Here are made-up things, facts about them, and rows of numbers that follow some of those facts. Name the thing behind each unnamed row.

Some things and their rows:
[ 42  32  35  -3 -17 -23  32 -11  21 -13 -34 -17 -27 -74  -4   8 -25  -4
   2 -18   6  -7   7  43 -51 -32] -> namar
[ 23  -8  14 -16 -36  28  47 -10 -35 -30  39   5  -2 -37 -28  44  14  43
   3 -13 -86  -3 -18  28 -53   0] -> klekla
[ 50 -22  27  -1  -7 -19  39 -32  11 -22  -4  31 -38 -42 -26   9  -4 -11
  47 -21 -42   6  26  26 -36 -47] -> deklas
[ 16  -1  48   4 -10   0  62 -12  15 -38  60  -9   0 -53  -4  74 -52 -18
  25 -12 -49 -21  -7  63   8 -23] -> buflu
[ 56   3  22 -14 -33  15  56 -42 -23 -40  18   7  -9 -21  -1  43 -44  12
  24 -12  -7   3  11 -12 -19 -55] -> pusopa
[ 38  14  24 -33   1 -18  -5  11  -2 -27   6 -48  41 -48 -48  24 -50  -4
  12  -1 -57 -34  10  26 -29 -46] -> bebofu
[ 17  -4  45  17   5  -4  55 -32  21 -20  39 -35  -3 -81 -18  89 -45 -25
  13  -4 -32 -26   8  61  -7 -34] -> binagor
[ 45   1  35   2  -4 -14  34 -32   4 -31  14   3  -7 -40 -27  26 -20  -9
  27 -11 -37   0  20  29 -35 -33] -> studra
[ 16  -3  46  12  -3  -1  59 -22  15 -29  51 -22  -1 -68 -11  83 -49 -22
  19  -7 -41 -24  -2  63   2 -28] -> runik
[ 39  14  40 -57 -13 -26  31  42 -12 -22  14 -50  49 -36 -35 -16 -64 -32
  25 -19 -62 -48 -19  74 -12 -30] -> trukin
[ 37  14  23 -37   1 -18 -10  15  -2 -25   4 -53  45 -50 -50  21 -53  -3
  12   0 -59 -38  10  26 -27 -47] -> flosuk
[ 37  22  82  17 -37 -18   4 -45   6 -16  18 -19  30 -50 -13  35 -44   8
   2  -6 -24  31 -25  29 -55  -8] -> flelu
[ 23  36  36  -4 -28 -17  11 -22   6 -34  -2  10  -7 -49 -10  26 -26   2
  13  -3 -28  28   6  31 -26 -28] -> pledo
[ 75  63  22 -18  17   0  26 -47 -24 -55  71 -11  -2 -46 -25   1 -18   5
  50  10 -32   0  18  18 -34 -32] -> tanu
[ 61  92  16 -17   4  -5   2 -51 -20 -49  42 -12  -8 -68 -19   2 -14  15
  37  23 -14  26  12  16 -36 -33] -> daflir
[ 52  -3  30  81  43 -37  45 -35 -41 -78 -17  -2  50 -48 -93  67 -32  44
  25 -30  -2 -29  67  84 -45 -39] -> zigrom
[ 51   0  39  58  20 -29  57  -3 -45 -99  17  32  51 -11 -69  48 -45  50
  46 -42 -31 -22  41  85 -20 -24] -> meflu
[ 64  15  13 -30  21 -10  -7  25  25 -23 -19 -81  19 -66 -41  23 -57  21
  -7 -13 -24 -84  26   2 -65 -54] -> sotrute

How the things are related:
gidral: refers to; mesul: sits directly inside
klodrar -gidral-> klokosta; klezil -gidral-> tanu; brikliklal -gidral-> trukin
skolo -gidral-> nezur; binagor -gidral-> bobran; gebem -gidral-> flograle
gebem -gidral-> kubis; skifu -gidral-> troval; trover -gidral-> klekla
trover -gidral-> fudan; trover -gidral-> naton; trezus -gidral-> mestur
zuzal -gidral-> vidapen; liki -gidral-> klekla; liki -gidral-> monok
grivi -gidral-> sono; grivi -gidral-> skotrel; zuplok -gidral-> rafik
zigrom -gidral-> tugo; zigrom -gidral-> meflu; zigrom -gidral-> skapo
dropul -gidral-> pusopa; dropul -gidral-> gufo; trugas -gidral-> dretrar
trugas -gidral-> sitrapla; flostar -gidral-> nemam; pebron -gidral-> kudrek
drubur -gidral-> grugrel; drubur -gidral-> masta; namar -gidral-> gaskisun
namar -gidral-> grubrak; gizi -gidral-> staguste; gizi -gidral-> balir
dresukun -gidral-> skuplu; dresukun -gidral-> monok; rofo -gidral-> tagegrul
rofo -gidral-> skistazon; sotrute -gidral-> drerum; sotrute -gidral-> brufa
roplum -gidral-> kudrek; stemem -gidral-> fleklus; pogu -gidral-> babrepe
pogu -gidral-> mosos; luklam -gidral-> buflu; zona -gidral-> trukin
flumer -gidral-> grefek; pledo -mesul-> stefer; klodrar -mesul-> rotrevan
grizozek -mesul-> plona; drerum -mesul-> roplum; vogrepa -mesul-> brezo
tagegrul -mesul-> trego; staguste -mesul-> skolo; klezil -mesul-> dropul
rilela -mesul-> dropul; naton -mesul-> dropul; gaskisun -mesul-> legrul
trukin -mesul-> skima; meflu -mesul-> gufo; brufa -mesul-> stemem
grefek -mesul-> legrul; gufo -mesul-> brezo; brikliklal -mesul-> dropul
zostek -mesul-> gegro; runik -mesul-> kosiklas; kudrek -mesul-> roplum
gegro -mesul-> skima; kloklu -mesul-> skolo; binagor -mesul-> kosiklas
mestur -mesul-> troval; gebem -mesul-> zeflon; kubis -mesul-> plona
sono -mesul-> fovabor; muva -mesul-> skiko; difak -mesul-> stemem
skifu -mesul-> zomus; flograle -mesul-> dropul; trover -mesul-> trakik
karor -mesul-> troval; gretam -mesul-> liki; leflus -mesul-> meplodo
trakik -mesul-> flelu; pusopa -mesul-> ladrur; lugon -mesul-> grugrel
trezus -mesul-> lugon; studra -mesul-> trego; zuzal -mesul-> nezur
pubrunik -mesul-> fovabor; nezur -mesul-> liki; skeni -mesul-> grugrel
tabre -mesul-> staguste; traflo -mesul-> dratil; fleklus -mesul-> daflir
viplu -mesul-> roplum; famovos -mesul-> stefer; masta -mesul-> skiko
trovam -mesul-> liki; monok -mesul-> lugon; skuplu -mesul-> kosiklas
flosuk -mesul-> klokosta; kositral -mesul-> ladrur; skapo -mesul-> dratil
balir -mesul-> roplum; plapak -mesul-> vaskon; vogu -mesul-> pledo
grivi -mesul-> flelu; zuplok -mesul-> biplifli; zigrom -mesul-> kluflon
bisto -mesul-> grugrel; nemam -mesul-> kubis; trego -mesul-> rotrevan
trugas -mesul-> gufo; sitrapla -mesul-> klokosta; flostar -mesul-> bisto
deklas -mesul-> rilela; dretrar -mesul-> troval; rafik -mesul-> zeflon
refan -mesul-> klezil; pebron -mesul-> liki; babre -mesul-> nezur
vaskon -mesul-> skima; studrir -mesul-> kuflo; buflu -mesul-> skeni
daplis -mesul-> grugrel; drubur -mesul-> klokosta; bobran -mesul-> gretam
troval -mesul-> skima; legrul -mesul-> flelu; namar -mesul-> ladrur
zeflon -mesul-> brezo; biplifli -mesul-> liki; gizi -mesul-> grugrel
kigage -mesul-> dropul; fidrepus -mesul-> vidapen; dresukun -mesul-> biplifli
mosos -mesul-> kluflon; rofo -mesul-> meplodo; zomus -mesul-> kuflo
sotrute -mesul-> troval; ditridrun -mesul-> bisto; roplum -mesul-> skima
grubrak -mesul-> biplifli; kosiklas -mesul-> grugrel; tugo -mesul-> daflir
tanu -mesul-> daflir; klekla -mesul-> vidapen; meplodo -mesul-> skolo
stemem -mesul-> ladrur; pogu -mesul-> grugrel; klokosta -mesul-> skima
fudan -mesul-> liki; daflir -mesul-> skolo; babrepe -mesul-> kluflon
tena -mesul-> daflir; tisem -mesul-> trakik; dratil -mesul-> flelu
gulun -mesul-> biplifli; kluflon -mesul-> brezo; pleno -mesul-> skeni
luklam -mesul-> bisto; zona -mesul-> rotrevan; skistazon -mesul-> gegro
bebofu -mesul-> skima; flumer -mesul-> zomus; skotrel -mesul-> roplum

Which thing is each row?
No name comes twice in this set of rows, the named rows included.
[ 73  -6  94  11 -20 -11  55 -22   8 -20  43 -37  30 -32  -4   8 -59  -1
  12 -37 -21 -30 -37  46 -69   2]  gaskisun
[ 16  44   6 -32  -7 -16 -69   1  17 -30 -19 -43  40 -63 -49  47 -50  28
 -10  27 -48  -4  25 -23 -32 -60]  roplum
[ 34   2  24   1 -21 -26  16 -35  19 -11 -37  35 -48 -61 -17  11   0  -7
  33 -11 -23  33  22  23 -35 -51]  klezil
[ 34 -34   8 -14 -29  17  51 -18 -21 -18  13  28 -35 -41 -31  27  27  31
  26 -23 -79   3  -3  24 -54 -20]  naton
[ 62  16  19 -48   5  -5   4  54  17 -46  11 -51  25 -33 -26   8 -68  28
  10 -24 -48 -82   5   6 -42 -39]  drerum
[ 25  29  31   2 -24 -23   8 -34  11 -21 -22   9 -20 -61 -16  25 -15  -3
  13  -1 -17  31  15  26 -34 -36]  stemem
[ 20  17  25   9   3 -19  52 -37  -3 -56  22  19  36 -27 -38  30 -23   1
   9  -3 -12 -18  35  44 -42 -22]  vogrepa
[ 40  11  39  -5 -13 -12  34 -19   0 -42  29   9   1 -28 -16  23 -30  -6
  30 -12 -45   2  10  31 -25 -27]  nemam
[ 48   2  44  -3  -1 -28  56 -28  -1  -5  -5 -35   1 -63 -31   6 -24 -45
  21 -17 -20 -20  10  71 -41 -32]  zona
[ 21  -1  44  10  -3  -3  55 -22  14 -30  47 -20  -1 -64 -13  76 -46 -19
  20  -9 -40 -22   2  58  -4 -28]  daplis
[ 15  20  25   5  -3 -19  62 -28  -6 -69  33  37  42 -10 -32  25 -28   4
  13  -5 -15 -18  31  49 -37 -15]  rafik

Now the same things, written a new way:
Known rows:
[ 44 -36   9  36  18 -50  -5  -7  14  59  11  58   8  -9  37 -27   9  11
 -39 -23 -52  14 -21 -50 -23  -9   6  45   9 -37  15] -> grugrel
[ 44 -37   9  29  19 -50  -3  -5  14  59  11  58  11  -9  38 -32   7  16
 -38 -25 -51  13 -24 -46 -26  -4   7  47  13 -33  17] -> bisto
[ 42   9  17  24   8 -36  -4  -6  25  27  28  61  -1 -11  42 -20   4  12
 -11 -16 -44  14 -17 -17 -27 -20  -5  32  -8 -30   8] -> flostar
[ 19  11   3  27   7 -44  -4  -6  18  24  16  66  10 -14  43 -13  12 -12
 -13 -14   9  52 -29 -16 -24 -22 -22  41 -16 -20  14] -> nemam
[ 30  20   7  28 -16 -47  -2 -13  19  18   9  64  25 -21  23  -6  24  12
 -67  -7   8  51 -44   0 -27 -10 -32  46 -30 -18  37] -> tena
[ 26   0   6  39   8 -31  -5  -7  25  27  17  79  11  -5  60 -56  21 -21
  16 -23  37  33 -31 -23 -26 -21 -27  38 -33  -6  49] -> mosos
[ 16  43  -4   4  20 -50   0  -4  18  34  16  68  34 -12  35  -8  -2  -4
 -27   2  37  24 -23 -21 -14 -24 -35  38  -2 -14  50] -> mestur
[ 24  32  -1  12  31 -67  -6  -8   3  65  -1  65  49  -2  37  16   4 -25
 -42   3  27  13 -19 -36  -1 -14 -31  45   8 -13  54] -> troval
[ 29  30   5  18  32 -68  -5  -5   8  64  -5  61  45  -2  38  20  10 -31
 -38   6  23  18 -20 -37 -10 -15 -32  46   7 -16  50] -> skima
[ 30   5  16  35   7 -30 -10 -13  18  23  20  78  12   0  61 -42  16 -23
  22 -23  28  17 -26  -7 -21 -20 -25  27 -38  -3  42] -> zigrom
[ 34 -11   5  21  12 -38   0  -3  29  29  23  62   5 -17  35 -39   4  21
 -26 -15 -21  25 -25 -31 -35 -21  -8  37  -1 -33  21] -> runik
[ 43 -13  10  27  18 -25   4  -7  21  22  17  68  24 -19  46 -42   4  16
 -31  -4 -34  28 -36 -19 -40 -18 -17  34  10 -32   2] -> monok
[ 14   1   2  20  11 -46  -4  -7  10  20  14  67  12 -18  41 -18   8  -8
 -15 -17  19  53 -33 -12 -29 -19 -23  39 -16 -18  12] -> difak
[ 17   3   2  19   8 -45  -4  -7  17  23  14  66  15 -15  41 -19   9  -6
 -19 -13  20  50 -32 -15 -28 -21 -24  38 -14 -19  18] -> famovos
[ 29 -22  24 -13  12 -40  -7 -16  51  44  18  68  -4  -9  60  37  -7  -9
 -28 -17  34  58 -23  50 -24 -39 -32  54 -19 -24  15] -> pebron
[ 15   2   2  20  10 -46  -4  -6  12  21  14  67  13 -18  41 -19   8  -8
 -16 -16  20  51 -33 -12 -29 -20 -24  38 -15 -19  14] -> kositral
[  4 -18  13   1  -7 -43  -6  -5  39  31  21  79   6   3  44   2   0 -15
 -23   2   8  68 -40  -2 -29 -32 -37  60   6 -30  13] -> gulun
[ 33 -10   5  21  12 -39   0  -3  28  29  22  62   6 -17  36 -37   4  18
 -26 -16 -18  28 -26 -30 -35 -21  -9  37  -2 -32  22] -> pleno

Rows to name:
No name comes twice in this set of rows, the named rows included.
[ 30 -39  33  11   6 -34  -9 -20   9  48   3  85  41  16  70  26  -1 -39
 -32  10 -44  52 -50  24 -17 -12 -41  59  31 -23 -27]  liki
[ 31  15   3  55 -15 -48  -9 -22  15  20  13  65  15 -23  18  10  31   2
 -79   3  12  49 -35 -16 -19 -26 -36  35 -39 -39  23]  tanu
[ 22 -13  28   4  -1 -26  -5 -15  27  21  19  84  27   5  60  10  -5 -21
 -21  13 -21  53 -44  28 -29 -29 -45  48  15 -27 -16]  dresukun
[  5 -48  19   1  -7 -56 -12  -9  30  61   8  81  13  17  52  23   1 -34
 -34  -1 -11  70 -44  -7 -16 -21 -34  78  22 -29   8]  biplifli
[ 40   3  10  37 -19 -62  -6 -20   2  45  -7  61  38 -15  23  13  35   3
 -93 -13 -11  48 -50  -3 -12  11 -28  59 -27 -12  41]  daflir
[ 12   4  20  -2  -8 -41  -8 -10  29  28  26  77   9   6  51  10  -4 -17
  -9  -5  -8  49 -32  15 -16 -24 -31  52  -1 -19   7]  zuzal
[ 38 -12   8  24  15 -32   2  -4  26  26  20  64  13 -18  40 -41   4  20
 -28 -11 -27  26 -29 -27 -38 -20 -12  36   4 -34  13]  skuplu

The same things again, as new rows of numbers:
Some rows with their names:
[-28   8  14 -32 -26 -33  -6 -23 -20   2  27   7 -27 -16 -11   3  11 -32
  11  35   3 -46 -24  20  28 -30 -31  44  15   2 -42  56 -51  43   4 -32
  16 -14 -56 -28  12] -> fidrepus
[-17   3 -19 -17 -37 -43  18  12 -24  12  33  -1 -15  20   2 -12   5  -5
 -15  56  -6 -57  -8  22  34   3 -28  -2  41   2 -44  19 -71  22 -10 -27
   5 -21 -39 -25  -3] -> meplodo
[-36   7  21 -39   3  -2 -42 -48   6  17  -3  19   5 -15 -28  10  20 -37
  -4  40 -17 -14  -7  16  20 -25  -1  19  43  -1 -56  39 -41  28  39 -68
  25   6 -54 -22   0] -> kigage
[-13   0 -38 -14 -23 -33  18  28  -2  10  13 -14  -8  30  -7 -17  13   4
 -46  57 -12 -34   7  25  40  26  -6 -46  59   5 -46 -18 -63  -2  -2 -37
  12   1 -18 -17 -28] -> fleklus
[-43   0  38 -58   7  -4 -43 -43  10  21  -5  10  -9  -7 -29  11  15 -33
   1  24 -20 -17 -13   9  26 -12   8  20  36   7 -61  36 -38  27  37 -69
  21   5 -59 -16 -13] -> naton
[-45 -23 -21 -82  19   2  -9 -12 -33  -3   0   1 -28 -78 -12   3  37 -57
  -6  27   2  32 -28  39   5   5   0  21  -5 -21 -39  41 -48  17  -4 -36
   5  34 -34 -79 -15] -> sitrapla
[-48  -8  -4 -86   2  -8   7  -2 -34   0  18  -8 -50 -52   1  12  34 -58
  20  27  -5   1 -38  27   2   1  -7  41  -1 -12 -32  76 -56  32 -15 -16
   0   0 -56 -61   0] -> troval
[-22 -26 -15 -60  15  28  -8 -19 -29 -13   7  12   9 -71   7  -5  54 -56
  -1  47  13  30 -29  25 -14  -3 -30  16   1 -29 -39  43 -57   3  -7 -50
   7  32 -26 -94   3] -> sotrute
[-27 -38  -4 -81  17  22 -19  -8 -30  -5   1 -10 -23 -73   3   2  54 -60
   0  24  11  32 -30  35   0  11 -15  11  -1 -27 -40  42 -51   7  -5 -44
   9  39 -29 -90 -18] -> drerum
[-46 -27 -11 -76  23   4 -12  -1 -10   5  -1  15 -25 -73  -1   8  31 -40
 -10  45   7  31 -30  32  -6  17   1  19 -17 -20 -42  44 -52  21  -4 -31
   5  38 -51 -87  -8] -> mestur
[-38  25   5 -37 -12 -48  12 -34  -4  27  26   6 -43  10   5 -30   8 -36
  27  27  19 -24 -23  20  18 -44 -60   1 -20 -13 -46  55 -25  49  14 -26
   9 -13 -49 -26  18] -> kosiklas
[-49  23  11 -66  16 -37   4 -40  17  32   6  -3 -44  23   6 -39   7 -29
  19  15  15   5 -28  11  17 -28 -45 -30 -28 -11 -54  37  -7  32  27 -32
  11  -2 -45 -17  -3] -> monok
[-28  40  54 -43 -13 -25 -30 -30  32   1  21  -5  33 -56   9 -17  29  -4
  -5 -11   4   4 -52  39  25  -7   6  17   6  14 -50  21 -49  10   0  26
  57   3 -23 -34 -17] -> mosos
[-30  72  29 -18  -2 -50 -10 -51  13 -14  26   4  66 -68 -19 -17  38  -7
 -31  18   5   7 -53  21  23 -23   3  31   3   5 -46  23 -49  -3  -4  33
  38   9  -5 -21  -1] -> zigrom
[-39   6  30 -39   5   6 -54 -55  10  27  -9  25  10 -15 -39  17  21 -41
  -1  39 -25 -15   1  13  21 -30   8  22  51  -1 -62  38 -40  31  52 -81
  24   9 -56 -22  -1] -> refan
[-30 -22  14 -36  -8  -4 -17 -35  -3 -60  10  12  -4  -6   8  -7  -8   5
 -13  56  17 -16 -34  19   2 -22 -38  24  41  -2 -57  29 -41   4  17 -47
  42  -2 -53 -27  30] -> grivi
[  4  13 -25 -50   5 -19 -41 -30 -12   0 -11  13  -4 -39  11   7  33 -36
 -34  76  11 -23 -25   3  37 -21 -41  33  -7  30   3  64 -10  25  -4 -70
  50 -18 -60  18 -21] -> gulun
[-40 -27  10 -47  -1 -18 -14 -34 -10 -86   4  -9 -33  -8  -5   2 -17   6
 -22  51  19 -10 -43  20   4 -21 -28  31  52  -4 -56  34 -31  -4  18 -33
  46   1 -54 -10  33] -> tisem

Rows to name:
No name comes twice in this set of rows, the named rows included.
[  0  13 -23 -47   4 -19 -38 -30  -8  -2  -9  12  -6 -36   8   4  32 -36
 -30  72  11 -22 -23   6  35 -22 -40  31  -2  27  -2  62 -13  26  -2 -68
  47 -15 -60  15 -19]  babre
[-20  17 -46   7 -23 -12  38  20  19  -7  16  23   3  23  -8 -22   7   8
 -37  66 -11 -32  16  21  25   1 -11 -32  52  22 -47 -22 -60   7  -2 -53
  22  -5 -22 -27  -6]  rofo
[-16  -9 -11 -34 -43 -36  10  14 -30  15  31 -16 -30  22   8 -14   6 -13
  -2  34  -6 -57 -11  31  41   6 -26  -2  41   3 -44  19 -68  24  -7 -32
   9 -23 -39 -29 -16]  staguste
[-10  10 -12 -45   1 -17 -31 -30  -6  -1  -3  12  -5 -29   2   3  27 -33
 -24  63   7 -20 -22  10  30 -21 -32  26   5  18 -16  54 -21  25   4 -60
  40 -10 -54   2 -13]  trovam
[-35   5  32 -31 -16 -16 -34 -42  -9  22  13  19 -12 -14 -33  18  14 -43
  14  34 -15 -44  -7  17  28 -35 -10  46  39   2 -55  55 -49  48  32 -64
  15  -7 -63 -27  10]  rilela
[-42 -24  17 -59   6 -41 -19 -36 -26 -85   2 -34 -46 -10 -28   6 -12  -1
 -36  40  18 -10 -49  14  21 -12 -20  35  50 -11 -54  34 -25 -12  19 -27
  32  10 -43   5  16]  skapo
[-44 -20  16 -48   3 -15  -3 -40  -8 -93   9   2 -18   3  -1  -3 -19  13
 -19  60  17 -15 -46   6  -4 -20 -32  36  47   0 -60  33 -34 -11  15 -39
  39  -7 -55 -10  37]  trover
[-30 -22  12 -75  12  11  -4 -23 -27 -18   5  -7 -17 -43 -13  -9  42 -46
  -3  13  11   6 -32  11  12   2 -18  22  -3  -6 -49  24 -47  -1  -2 -63
   2  28 -25 -66 -23]  trukin
[-38  20   2 -39   2  -7 -23 -40   2   6   8  22  11 -14  -4   6  19 -30
  -1  58 -17 -11 -18  14   4 -26 -12  18  38  -1 -43  58 -45  26  20 -39
  28 -14 -56 -21  17]  skifu
[-35  27 -24 -21   3 -32  12 -58   0  20  11  27 -10   3  -3 -57  11 -33
  13  27  29   5 -10  27  18 -64 -70 -28 -21 -16 -56  15 -10  35  29 -54
  16   7 -20 -35  15]  binagor
[  2  -3 -28 -41  -8 -25 -40 -33 -25  -6 -10  10 -19 -49  -9  -5  27 -41
 -31  46  20 -27 -13  24  57 -31 -38  33  -4  31  -9  35  -9  32   3 -84
  48  -3 -45   5 -33]  bobran

